Group and class of each row:
[ -6  -2 -13  28  27 -12   7   1 -29   4  -5 -49   2   5  -5   9  13  -7
   5   2  10  25  20  -9  18   6   2  33   2  -7  -2  10   8  -7  -3   3
  -2  -4   9 -12   4] : Y.Palol
[ -5  -8 -13  13  31  -8   4   7 -10  -2 -12 -26  11   3 -19 -12   3  10
   7  -2   9   7  11  -6  17   9  14  15   4  -2   4   7  10  -8 -22  -5
  -2  16  -3  27   1] : Y.Vamel
[ -9   6 -17   9   8 -10 -13  -9 -14  12  12  42  -3   2  -4   9   0 -18
  -6   5   6  10  18   8  19 -27 -20  35  13 -21  -4   3   8   0  -3   6
 -15  -3  -1 -13   7] : U.kovi
[ -7  -3 -23  22  30 -12   2   7 -22   1  -6 -24  11   4 -21  -2   1  11
   8  -4   8   8  14  -8  15  15   6  47   1  -2   8  10  10  -7 -18   5
   5   5  10  -4   2] : Y.Palol
[ 12 -16  21  15   6  16  33  -3 -20  11 -12  17  -8  -4   5  15   1  -5
  -2  -2  -1  -3  -6  -8  10  -7  24 -43   5   6 -34   0  -4  -2  26   6
   5 -14   4  -9  -7] : W.Nok
[ -1  12 -13  12  -2 -16   0  -3 -23  -3   3 -73 -13   1   0  15   4 -12
   1   2   4  15  14  -7 -10   8 -29  24  -9   0  18   5   0   2  -8   6
  10 -17  18 -16  -8] : D.Gav
[ -7   9 -21  14  19  -8   4   1 -27   2   8  -7 -21   2   2  12   8 -28
  -3   4  18  13  25   6  21 -16 -29   2  17 -21  -8   8   1  -4   1   1
 -14  -8   6   1   8] : U.Bifet
[ -8  -4 -14  34  33 -16  18   7 -34   3 -15 -53  -2   9  -9   6  13 -10
   9   5   6  18  23 -15  33  18  15  25   6 -13  -2  15   1  -7  -3   0
  -9   6   5   4  15] : Y.pida
[-15  14 -13   1 -13 -12 -18  -9  -5   7   9  21  -1  12  -3  -1   4  -6
  -3   7  -6  -1  16   6   8  -4 -14  43   2  -6  20   4  11   2 -10   5
  -9   2  -9  -7   9] : U.Bifet
[  3  -8 -16  20  40 -10  10  10 -13 -13  -9 -41  18   0 -19 -15  11  20
   9  -3  13  16   8  -3  15  13   7  18  -3  -8  -1   5   8 -19 -14  -4
  -8  16   5  13   1] : Y.Vamel
[-15  16 -29  -2  -2 -16 -40 -13  -2   7  18  32  12   6  -5  -8   2  -3
  -7   7   1   0   9  14   7 -18 -31  71   5 -14  20   0  18  -1 -18   7
 -17   5  -4 -26   7] : U.kovi
[-18  11 -14   3  -3 -14 -22 -10 -13  14   6  -9   1  -3   2   4  -4 -22
 -10  12  13  12  15   4   1 -30 -36  16   6 -10  11  -1   8   3 -12   5
  -6  -2  -3 -16  -4] : U.fites
[ -8   6  -9  -3 -12 -11 -18  -1  -4   5   4 -27   7  -1  -4   2  -2  -3
  -4  -2   4   4   2   0 -15  -5 -28  31  -4   6  24  -3   7   3 -14   8
   7 -10   4 -20  -8] : D.girad
[ -7   1 -10  18  11 -13  13  -3 -23  14  -8 -13  -3  12  -8   1  16   4
   6  -1  -4   7  18  -4  18  17   7  28   4  -5   0   9   5   1  -3   2
  -4   3   1  -9   6] : Y.pida
[-15  16 -16  -2 -13 -15 -28 -11 -10  11  10  17   0   3  -1  -1  -4 -16
 -10   9   4   7  14  11   2 -27 -35  41   6 -14  18   1  12   4 -13   7
 -11  -1 -11 -24   1] : U.fites
[ -8  -6 -24  31  47 -13  14   8 -28  -3  -8 -28   7   4 -20  -4  14   4
   9   0  17  17  23  -8  30  12   3  30   7 -31   2  14   9 -17 -18   0
  -7  11   9  15   8] : Y.Vamel
[-14  17 -23  -7   1  -7 -27 -12  -2   5  12  67   2   4  -8  -8  -6  -1
  -6   4   3  -7   9  16   8 -28 -35  43   9 -13  13  -2  11  -1 -14   8
 -12   2  -7 -15  -3] : U.kovi
[ -8  10 -13   3  -4  -8 -11  -8 -12  14   7  29  -2   3  -1   5   3  -7
  -5   3   1   1  13   8  10 -16 -20  25  11 -12   1   2  -1   4   0  -7
 -11  -2  -2 -16   1] : U.kovi
[ -3  -4 -11   7  15 -12  -8   6  -2  -5  -9 -48  15  -1 -12 -10   6  15
   4  -5   1  12   5  -6   3  10   5  19  -6   6  18   6   9  -6 -28  -6
   3  15  -6   4   0] : Y.Palol
[ 15 -11  17  12  -4   9  24  -3 -16   8  -7  15   3  -5   9  16   8   1
  -5   1  -5  -1  -9  -3  -2  -4  18 -22  -4  11 -31  -6  -2  -1  30  11
   7 -21   7 -32  -5] : W.Nok
[ -8  -9 -13  24  24 -14  -2   4 -15   6  -4 -23  18   2 -15  -3  11  10
   5   2  -3   8   9  -5  15  16  23  58  -4  -9   7   7  12  -1 -12   8
   1   7   5 -16   9] : Y.Palol
[-10   2 -19  12  22 -15  -7   6  -9  -8  -7 -54  12   3 -17 -12   4  11
   7  -2   5  12   8  -5   4  16  -9  41  -4  -1  23   7   9  -8 -24   3
   4   9   4   8   0] : Y.pida
[  5  -5 -18  18  32 -13  19   6 -19 -13 -12 -30  20   7 -20  -8  18  29
   8 -12   5  13   4   1  15  13   7  31   1  -2   2   7   8 -17 -14   0
  -9  13   4  -1   0] : Y.Vamel
[  9 -14  18   4   4  10  14  10  -3  10 -10  54  12  -8  -6  -1  -8  18
  -5  -4  -9 -16 -17  -4   7 -13  22 -18  -3  16 -20  -8   5   1   5   9
  14  -5  -6 -19 -16] : W.Nok
[ -9  18  -8  -7 -16  -8 -16 -16   0   6   8  12  -1   5   8  -4  -3  -3
  -9   2   0  -1  13   8  -4 -11 -21  15   6  -4  16  -1   1   6  -7   1
 -15  -3  -9 -13  -3] : U.Bifet
[-14  -9 -12  26  44 -19  -7   4 -20  10  -8 -42  15   1 -11  -7   9  -2
   4  10   2  17  24 -15  24  12  23  45  -1  -8  10  10  11   0 -19   2
  -4  15  -2  -6  13] : Y.Palol
[ -5   1 -13  13   5 -12  -9  -3 -15   3  -4 -32  11   2  -6   4   0  -7
  -3   5   8  11   8  -1   0  -7 -14  32  -3  -2   6   8   8   0 -10   6
   4  -5   7 -17  -1] : D.girad
